Rows and roughly how far along a hidden order each lies, from 0 to 10:
(in the rows, 128 means zero)
[153 116 127 126 102 167 138 120 130 125 127 132 139 142 134 128 127 116
 127 146 154 131 137 124 115 118 110 115 132 116 125 130  91 123 143 132
 111 142 131 125 134 126 132 101 136 125 134  96 121 129 137 126 123 118
 118 124 126  97 120 122 154 126 139  47 142 138 188 134 121 145 125 155
 143 144  70 107 110 119 140 130 140 140 129  96 128 135 115 116 130 139
 131 104 125 135 142 160 102 118 153 150 117 130 124 137 116 127 131 125] => 3
[152 117 126 124 110 148 129 127 131 125 129 139 137 142 134 126 127 124
 123 143 139 122 127 122 108 121 115 113 128 120 132 129  87 125 125 130
 120 136 133 124 136 124 130  91 138 125 133 117 124 120 131 127 127 124
 119 127 126 102 119 118 160 123 130  81 137 139 172 132 122 135 124 158
 128 143  89 116 109 115 140 138 133 140 126 103 123 132 121 122 129 144
 131 118 119 134 138 166 112 117 146 142 119 127 124 134 127 129 129 122] => 4
[162 106 127 110  95 159 139 114 133 119 126 147 138 137 146 125 123 102
 110 157 141 133 143 117 122 122  85 112 123 108 131 129  92 134 141 138
 103 134 137 116 143 124 133  73 129 123 141  89 107 137 139 124 119 117
 112 109 124  73 116 115  65 126 128  36 134 144 191 135 117 135 120 173
 152 154  21 130  99 113 149 142 138 143 122  77 124 131 114 110 127 173
 127 104 105 133 125 188  78  93 165 141 135 129 117 157  96 131 131 117] => 0
[112 135 126 156 133 138 108 141 130 138 127 122 131 145 109 125 133 150
 142 118 145 118 105 125 108 120 152 127 145 138 136 122 131 106 115 121
 146 139 117 138 109 131 129 145 138 128 127 176 140 100 125 135 137 135
 135 136 130 165 125 122 255 121 138 208 145 130 138 123 133 136 136 109
  97 123 173  93 143 116 119 126 116 124 143 172 125 128 132 143 129 101
 155 128 151 133 146  88 133 157 118 130  85 126 140  99 163 123 130 127] => 10
[153 117 127 117 105 145 131 126 131 123 129 148 139 139 137 127 126 112
 122 148 138 120 132 122 109 125 106 110 129 107 134 130  83 128 123 134
 112 133 137 120 139 122 130  86 135 125 133 104 121 122 128 125 125 124
 116 126 125  85 118 115 131 124 125  80 139 138 178 133 119 134 122 166
 141 147  83 121 108 114 140 141 136 138 126  98 123 131 123 118 130 146
 128 115 112 134 130 169 106 110 152 141 127 127 118 138 113 131 129 121] => 3
[115 133 125 140 140 127 109 148 132 136 128 137 130 145 115 122 131 143
 132 120 148 114 106 122  99 124 142 122 140 132 141 123 123 112 108 123
 141 129 113 135 114 129 127 129 137 127 126 171 137 104 124 134 136 142
 126 131 129 159 123 118 255 123 130 204 144 134 150 124 132 127 133 121
 103 128 155 108 138 117 117 134 112 126 139 156 122 128 136 140 128 119
 145 128 140 134 137 120 129 142 127 127  99 125 134 102 157 125 129 122] => 8
[148 120 126 135 115 167 132 127 131 129 127 130 137 142 126 127 128 125
 130 139 155 130 131 125 113 119 115 118 136 122 129 127  99 120 136 129
 123 144 129 126 127 128 131 100 137 125 131 121 127 123 136 129 128 117
 119 127 127 116 121 120 181 122 141 110 142 139 177 131 125 137 127 139
 126 143 100 103 118 121 131 128 135 136 133 115 127 133 117 122 129 147
 136 110 127 133 148 134  99 126 147 146 107 128 128 123 137 125 131 124] => 5
[117 138 126 155 138 143 111 134 131 139 127 121 132 146 109 125 132 150
 142 118 154 123 110 125 106 119 141 127 146 137 132 121 126 104 125 121
 147 143 119 139 109 132 130 143 139 126 128 155 141 103 132 134 136 134
 133 134 130 165 123 124 255 121 136 193 143 130 153 125 134 133 134 109
 103 126 150  93 132 129 115 122 116 126 144 158 126 130 129 141 128 106
 145 121 152 134 155  76 133 151 121 136  77 127 142 104 164 124 132 127] => 9
[156 114 127 124 113 146 131 126 131 123 128 139 137 137 138 127 125 113
 121 155 142 120 134 122 109 123 101 110 130 107 132 131  90 128 132 133
 110 134 129 121 137 123 130  87 136 126 133 109 122 130 131 125 126 122
 116 127 125  89 117 116 144 125 129  87 138 141 173 132 120 136 122 165
 135 146  81 120 110 115 140 137 139 138 128 100 125 133 121 120 129 154
 133 112 113 134 134 167 101 111 153 149 124 128 120 139 120 129 130 121] => 3
[108 140 127 156 148 103 104 152 131 136 129 129 128 137 111 124 131 148
 137 112 135 105 100 123 100 129 136 123 141 133 142 125 122 110  97 121
 155 125 111 136 112 126 125 155 138 131 125 201 146  95 114 135 139 140
 137 144 129 145 124 118 255 122 121 251 144 131 115 120 134 123 132 117
  88 125 163 111 150 113 113 141 107 121 140 173 121 127 139 147 130  99
 137 136 143 130 138 111 153 150 119 124 103 123 136  93 157 126 127 122] => 10
[153 119 127 128 105 182 133 121 130 115 128 136 134 137 134 128 127 119
 126 147 147 127 136 124 110 119 106 111 131 110 127 129  92 123 136 131
 119 143 133 123 134 126 131  95 133 125 133 104 121 123 135 127 125 119
 115 126 125  79 119 120 160 123 135  63 138 139 193 133 119 138 127 155
 142 146  68 108 113 117 143 137 139 139 128  92 125 133 114 118 130 152
 130 110 123 135 138 136  93 115 151 147 117 129 121 136 117 128 131 123] => 3
[136 119 126 130 116 129 124 132 132 127 129 147 135 137 134 122 126 121
 121 138 139 116 118 120 101 126 110 111 129 116 139 129  94 129 119 131
 127 128 128 124 128 122 128  95 136 126 130 142 125 115 126 128 130 129
 120 127 126 102 118 113 193 123 122 130 139 140 162 128 122 127 123 158
 127 138  54 120 116 112 135 141 130 135 131 118 121 130 129 126 129 144
 132 118 117 134 131 173 114 127 150 131 118 126 122 128 123 129 129 116] => 5
[128 127 124 145 131 124 113 142 133 134 128 138 132 143 121 121 128 143
 130 126 150 117 109 121 100 123 119 120 136 130 139 124 124 114 117 126
 134 131 118 132 116 130 128 113 135 125 128 158 133 109 122 132 133 137
 129 127 129 152 122 118 255 122 131 189 142 138 160 123 131 128 130 124
 104 133 134 116 136 117 118 132 117 127 141 142 123 128 131 135 127 121
 147 123 137 132 137 123 128 142 127 125 101 126 136  98 147 124 130 122] => 7
[155 115 127 122 101 165 137 120 131 123 127 136 139 138 142 127 126 111
 123 149 148 127 136 123 114 121 102 111 131 135 130 130  86 128 137 134
 115 140 136 122 137 124 132  75 137 124 135 104 118 130 135 125 122 117
 115 123 125  84 119 117 114 124 137  45 141 145 168 134 118 137 124 164
 143 147  66 118 107 116 142 137 140 142 126  85 126 133 114 117 129 162
 127 107 114 129 137 168  91 110 156 149 126 129 119 142 112 130 131 123] => 3
[110 133 125 146 142  76 103 151 133 132 129 155 129 133 119 119 128 138
 123 120 130  99 100 117  98 132 110 117 137 124 151 125 116 117  93 125
 143 109 113 133 121 123 124 117 135 128 124 189 137  99 113 134 142 144
 133 133 129 144 119 112 255 122 111 245 141 138 129 120 130 118 128 139
 101 131 164 118 144 109 116 147 104 122 136 158 119 123 144 143 129 116
 137 137 125 131 123 156 143 136 132 116 116 123 132 100 153 131 127 117] => 9
[158 109 128 115  95 168 142 117 132 121 126 145 138 137 149 126 124 109
 117 152 154 136 142 122 120 120  94 110 127 106 127 129  94 132 146 136
 106 139 138 117 143 125 133  89 134 123 138  90 111 140 140 124 120 118
 113 116 124  73 118 118  94 125 133  41 133 144 197 135 119 138 121 169
 152 149  46 124 101 115 148 137 148 143 124  81 127 132 113 111 128 165
 129 100 114 134 137 169  78 103 158 143 124 130 119 152  99 130 131 120] => 1
[119 129 125 152 136 128 113 141 131 137 127 137 132 143 114 122 130 145
 135 120 149 124 119 122 104 122 135 125 143 135 136 123 132 115 118 123
 142 138 118 134 114 131 128 127 138 126 126 157 137 106 129 135 135 136
 128 130 129 166 122 121 238 121 133 218 144 133 144 123 135 130 133 116
 102 128 160 106 134 124 117 131 110 126 141 151 124 129 131 139 129 108
 147 121 144 132 141 103 131 157 121 127  92 127 141  82 155 122 130 123] => 8
[158 113 127 122 103 145 133 123 132 121 129 147 138 137 142 126 124 110
 117 149 137 125 140 121 109 123 101 109 125 107 134 130  85 132 135 136
 112 131 135 117 132 122 131  76 132 125 134 110 120 129 131 124 122 121
 116 120 124  73 117 115 121 125 127  61 133 142 167 133 118 132 121 168
 142 149 112 123 104 110 143 144 140 140 119 100 123 129 119 113 129 168
 125 108 107 134 128 182  65 107 161 141 130 128 115 145 106 132 129 119] => 2
[154 117 127 124 101 150 133 125 131 124 128 140 137 136 139 126 127 109
 121 153 146 120 130 122 110 121 106 112 128 111 130 131  84 127 132 132
 117 135 132 121 136 122 130  78 136 125 133 109 121 123 131 126 127 122
 116 125 125  94 118 117 167 125 129  52 136 140 190 133 121 135 123 172
 140 148  86 118 108 116 142 138 138 137 127  93 124 132 121 116 130 156
 128 111 117 134 135 170 101 109 158 143 120 128 120 140 117 130 129 122] => 3
[202 113 127 124 101 185 138 113 130 122 126 129 139 153 137 129 127 116
 126 149 156 139 140 126 116 117 104 116 132 112 122 128  90 125 147 134
 110 146 140 126 134 127 134 104 133 124 135  85 118 132 142 126 120 116
 114 121 126  98 117 122 124 126 141  43 137 138 196 139 122 143 124 156
 142 149  66 108 104 120 142 128 147 144 125  83 128 135 108 110 130 161
 132 101 124 135 142 148  74 114 154 154 112 131 122 147 114 127 132 126] => 2
[155 116 127 117 106 157 131 124 131 123 128 143 137 137 135 126 125 114
 121 147 145 122 132 121 113 123  92 110 128 109 133 131  80 132 118 133
 117 133 133 122 135 122 130  94 136 126 134 107 121 127 129 127 127 122
 114 125 125  83 120 117 144 123 127  69 137 140 179 133 120 135 122 167
 135 150  81 122 110 114 142 142 133 138 126  95 123 132 122 119 130 157
 126 111 115 133 127 161  94 110 158 144 123 127 119 140 102 130 129 122] => 3
[118 130 125 149 135 124 111 143 132 136 128 133 133 145 113 122 130 131
 133 120 146 120 110 124  98 124 129 124 142 135 139 123 125 112 114 123
 153 134 118 134 113 132 128 121 137 127 127 165 137 105 125 134 135 138
 129 129 128 152 120 119 255 122 130 197 143 134 155 124 134 129 133 114
 100 130 155 107 139 120 117 131 121 127 140 149 124 128 132 139 128 120
 147 123 146 132 137 107 130 146 130 125 103 126 137 103 153 123 130 123] => 8
[123 124 125 144 137 113 111 143 133 133 128 144 129 142 121 120 128 131
 129 130 147 110 107 119 103 123 123 120 139 129 141 123 121 115 107 126
 140 130 116 133 115 128 128 111 134 126 127 175 130 107 126 134 134 139
 134 128 129 139 121 117 255 121 127 213 142 137 153 123 130 125 131 126
 105 132 148 122 137 116 122 137 113 126 138 141 122 128 134 140 128 118
 147 128 136 133 134 123 125 137 132 122 100 125 136 108 144 125 129 119] => 8
[175 105 128 115  93 159 140 114 133 121 125 145 139 141 145 125 124 112
 113 155 152 134 145 120 118 119  93 114 127 105 127 129  91 134 151 137
 104 131 139 118 141 126 134  76 131 122 140  76 110 136 144 122 117 118
 111 111 124  67 117 118  76 125 136  22 134 144 202 134 119 138 122 175
 149 148  37 121 103 116 151 138 150 143 123  68 126 132 108 110 127 175
 129  97 110 134 129 174  75 103 157 145 126 130 123 154 101 131 132 121] => 0
